Below are the code and all the weights of a small trained network. Each question names an input and a class and asks about switching units off, where a switched-off unit gives its printed mean instead of its output.

import numpy as np


def w(rows, s, z=0):
    codes = np.array(rows[::2]) - 128.0
    scale = np.full(codes.shape[1], s)
    scale[-1] = z or s
    return codes * scale


def f(y):
    return y / 2 * (1 + np.tanh(0.7978845608 * (y + 0.044715 * y**3)))


def log_softmax(a):
    a = a - a.max(-1, keepdims=True)
    return a - np.log(np.exp(a).sum(-1, keepdims=True))


def net(x, mask):
    res = np.array(x, float).reshape(1, 4) / 4 @ E
    y = f(res @ A[0][:, :-1].T + A[0][:, -1])
    res = res + np.where(mask, y, B[0][:, -1]) @ B[0][:, :-1]
    return log_softmax(res[-1] @ U[:, :-1].T + U[:, -1])


A, B = {}, {}
E = w([
[172,62,151,155,84,65,61,109],'x0',
[41,85,109,138,65,146,125,165],'x1',
[69,170,57,228,155,3,171,106],'x2',
[165,183,133,114,126,84,46,224],'x3',
],0.011)
A[0] = w([
[77,187,96,181,148,9,175,127,99],'n1',
[117,170,114,131,154,74,76,183,125],'n2',
[122,212,134,153,121,54,112,250,89],'n3',
[96,138,108,162,142,73,140,70,95],'n4',
[195,177,100,121,155,75,152,72,107],'n5',
[72,115,121,140,100,129,133,154,84],'n6',
[99,144,126,136,131,90,138,126,245],'n7',
[49,252,101,134,180,149,195,159,97],'n8',
[153,164,142,145,172,110,126,93,96],'n9',
[196,185,129,130,179,89,158,81,112],'n10',
[129,60,122,174,110,14,73,75,101],'n11',
[5,84,97,146,87,91,131,197,116],'n12',
[83,100,126,168,138,100,203,6,100],'n13',
],0.012)
B[0] = w([
[129,147,145,78,99,210,78,184,250],'n1',
[97,116,102,108,150,147,185,86,182],'n2',
[75,72,80,84,137,120,114,51,202],'n3',
[98,119,164,98,77,181,100,126,188],'n4',
[92,154,185,171,131,106,121,109,169],'n5',
[55,124,157,152,43,106,82,112,150],'n6',
[253,150,51,231,235,178,160,143,216],'n7',
[188,79,171,96,67,37,177,147,215],'n8',
[94,140,148,151,72,96,67,131,146],'n9',
[72,160,169,168,162,117,106,127,174],'n10',
[178,99,164,92,74,55,185,158,209],'n11',
[87,189,211,172,179,100,97,109,218],'n12',
[85,91,57,82,170,117,136,66,225],'n13',
],0.023,0.018)
U = w([
[138,145,168,51,150,236,91,162,196],'0',
[55,109,28,114,175,99,153,30,179],'1',
[191,117,161,132,94,10,188,153,191],'2',
[57,225,181,247,184,68,93,98,71],'3',
[191,189,29,232,196,143,149,151,150],'4',
[101,166,22,179,66,84,136,128,3],'5',
],0.011,0.0041)

Each question gives the input, the list of numbers given to net, and the class t.
The units are the neurons (one row each of A and B). Each row of codes is followed by its name. A weight is (code - 128) times the scale printed after its matrix; where a second scale follows, it is the last column's (A, B and U).
mask holds one flag per neuron, in row order. A switched-off neuron (its flag False) gives its mean, the last column of its row in B, instead of its output. The means were averaged over made-up inputs and are rounded, as every weight is.
A unit's drop is (log p(t) with every unit on - log p(t) with that unit switched off) / (log p(t) with every unit on - log p(t) with every unit switched off).
The circuit of an input: a set's keep is (log p(t) with only the set's units on - log p(t) with every unit switched off) / (log p(t) with every unit on - log p(t) with every unit switched off). Starting from the 12 units with the biggest drops (on a tie, the unit counted first), units are removed one at a time, each time the one whose removal leaves the highest keep (on an exact tie, the one counted first), for as long as the keep stays at least 0.8.
units of the circuit, in order: the units of the circuit, biggest drop first
k most important neurons: the k neurons with the biggest drops, biggest first
drop of u: that unit's drop, to one decimal
input [1,-7,0,8], class 1: 3 most important neurons	[n3 n12 n2]
input [-7,1,0,2], class 2: units of the circuit, in order	[n8]
input [0,4,-4,-5], class 1: 3 most important neurons	[n1 n7 n8]
input [2,-4,4,-1], class 0: 4 most important neurons	[n12 n1 n4 n8]
input [-7,6,7,3], class 0: 3 most important neurons	[n1 n11 n4]
input [-3,-8,3,-6], class 3: 2 most important neurons	[n10 n5]
input [8,2,8,-4], class 0: 2 most important neurons	[n1 n4]
input [-5,-8,-1,5], class 3: 2 most important neurons	[n10 n13]
input [3,3,2,4], class 1: 2 most important neurons	[n3 n8]
input [-5,-7,-2,-5], class 3: 2 most important neurons	[n10 n11]
input [-8,-6,8,8], class 0: 2 most important neurons	[n1 n13]
input [7,7,-2,-3], class 2: 3 most important neurons	[n11 n10 n5]
input [-1,-3,7,-6], class 0: drop of n1	1.9
input [-7,3,-5,8], class 1: units of the circuit, in order	[n3]
input [-7,6,-5,7], class 1: drop of n11	0.7
input [4,-4,7,-7], class 0: drop of n1	1.9
